Here is a tiny trained network, its code and every weight. The questions are about switching its units off for an input and a class, where a switched-off unit gives its printed mean instead of its output.

import numpy as np


def w(rows, s, z=0):
    codes = np.array(rows[::2]) - 128.0
    scale = np.full(codes.shape[1], s)
    scale[-1] = z or s
    return codes * scale


def norm(h):
    return h / np.sqrt((h * h).mean(-1, keepdims=True) + 1e-5)


def f(y):
    return y / 2 * (1 + np.tanh(0.7978845608 * (y + 0.044715 * y**3)))


def log_softmax(a):
    a = a - a.max(-1, keepdims=True)
    return a - np.log(np.exp(a).sum(-1, keepdims=True))


def net(x, mask):
    res = np.array(x, float).reshape(1, 5) / 4 @ E
    u = 0
    for l in range(4):
        y = f(norm(res) @ A[l][:, :-1].T + A[l][:, -1])
        res = res + np.where(mask[u : u + 5], y, B[l][:, -1]) @ B[l][:, :-1]
        u += 5
    return log_softmax(norm(res)[-1] @ U[:, :-1].T + U[:, -1])


A, B = {}, {}
E = w([
[3,101,46,126],'x0',
[112,121,172,224],'x1',
[130,121,124,131],'x2',
[255,11,11,238],'x3',
[136,128,128,130],'x4',
],0.00081)
A[0] = w([
[12,77,125,13,165],'0.n1',
[110,106,167,108,2],'0.n2',
[15,200,253,15,206],'0.n3',
[122,161,241,156,170],'0.n4',
[110,231,177,48,110],'0.n5',
],0.0016,0.00094)
B[0] = w([
[148,146,56,199,180],'0.n1',
[178,193,153,140,86],'0.n2',
[176,7,64,172,252],'0.n3',
[182,164,14,173,158],'0.n4',
[209,54,106,133,160],'0.n5',
],0.0016,0.0012)
A[1] = w([
[67,79,103,138,103],'1.n1',
[178,109,207,147,250],'1.n2',
[32,250,253,16,103],'1.n3',
[51,215,222,66,55],'1.n4',
[189,129,38,166,175],'1.n5',
],0.0022,0.0016)
B[1] = w([
[119,216,140,94,142],'1.n1',
[32,163,10,128,255],'1.n2',
[162,3,131,170,153],'1.n3',
[201,34,166,205,85],'1.n4',
[67,79,181,93,226],'1.n5',
],0.0022,0.00094)
A[2] = w([
[100,140,203,98,1],'2.n1',
[238,183,189,117,252],'2.n2',
[132,113,116,108,36],'2.n3',
[255,131,105,173,174],'2.n4',
[81,204,167,60,67],'2.n5',
],0.0036,0.0005)
B[2] = w([
[133,90,122,139,11],'2.n1',
[1,151,95,127,162],'2.n2',
[114,134,152,141,129],'2.n3',
[87,89,124,113,254],'2.n4',
[143,105,94,158,120],'2.n5',
],0.0033,0.00055)
A[3] = w([
[93,161,67,113,254],'3.n1',
[116,110,228,86,211],'3.n2',
[125,158,177,239,134],'3.n3',
[139,93,124,1,170],'3.n4',
[110,133,181,173,141],'3.n5',
],0.0035,0.001)
B[3] = w([
[122,156,190,182,249],'3.n1',
[117,92,1,153,122],'3.n2',
[220,187,58,133,136],'3.n3',
[207,197,86,232,221],'3.n4',
[203,163,42,82,117],'3.n5',
],0.0022,0.0018)
U = w([
[35,149,114,144,158],'0',
[143,157,123,163,172],'1',
[175,174,73,151,138],'2',
[144,20,92,130,158],'3',
[133,154,163,155,163],'4',
[174,117,218,72,21],'5',
[171,84,168,1,17],'6',
[176,73,223,32,2],'7',
],0.0073,0.005)

Each question gives the input, the list of numbers given to net, and the class t.
The units are the neurons (one row each of A and B). Each row of codes is followed by its name. A weight is (code - 128) times the scale printed after its matrix; where a second scale follows, it is the last column's (A, B and U).
mask holds one flag per neuron, layer by layer. A switched-off neuron (its flag False) gives its mean, the last column of its row in B, instead of its output. The means were averaged over made-up inputs and are rounded, as every weight is.
A unit's drop is (log p(t) with every unit on - log p(t) with that unit switched off) / (log p(t) with every unit on - log p(t) with every unit switched off).
The circuit of an input: a set's keep is (log p(t) with only the set's units on - log p(t) with every unit switched off) / (log p(t) with every unit on - log p(t) with every unit switched off). Starting from the 12 units with the biggest drops (on a tie, the unit counted first), units are removed one at a time, each time the one whose removal leaves the highest keep (on an exact tie, the one counted first), for as long as the keep stays at least 0.8.
units of the circuit, in order: the units of the circuit, biggest drop first
unit that matters most: the unit with the biggest drop
top k neurons: the k neurons with the biggest drops, biggest first
k most important neurons of layer l: the k neurons of layer l with the biggest drops, biggest first
drop when u is switched off: that unit's drop, to one decimal
input [-3,7,-6,-1,3], class 2: units of the circuit, in order	3.n3, 3.n5
input [-1,-6,4,-4,2], class 2: units of the circuit, in order	3.n4, 0.n3
input [6,8,-2,-6,5], class 2: unit that matters most	3.n3
input [-8,-1,6,-8,2], class 0: top 2 neurons	2.n2, 1.n5
input [-6,-3,-7,-7,-1], class 3: top 4 neurons	1.n3, 1.n4, 3.n2, 1.n1
input [-5,4,-2,5,2], class 0: 2 most important neurons of layer 2	2.n4, 2.n2
input [2,6,-2,-5,1], class 2: top 2 neurons	3.n3, 0.n3
input [1,-5,2,-4,-1], class 2: top 3 neurons	3.n4, 0.n3, 2.n2
input [-6,4,3,-5,-1], class 0: top 2 neurons	2.n2, 0.n4
input [3,7,-3,-8,1], class 3: top 2 neurons	1.n3, 3.n4
input [-6,4,6,3,-5], class 0: top 2 neurons	2.n2, 2.n4
input [-7,4,-6,-8,1], class 3: top 3 neurons	1.n3, 1.n4, 3.n2
input [-8,-5,4,-7,3], class 0: 2 most important neurons of layer 1	1.n5, 1.n2
input [-8,-8,-3,-2,8], class 0: top 4 neurons	2.n2, 3.n3, 2.n4, 3.n5
input [0,7,7,-6,1], class 2: most important neuron of layer 2	2.n4
input [-8,6,5,-2,2], class 0: drop when 2.n2 is switched off	1.1
input [-7,3,1,-8,6], class 3: drop when 3.n2 is switched off	0.3
input [-6,-4,0,3,-1], class 0: drop when 2.n2 is switched off	0.7
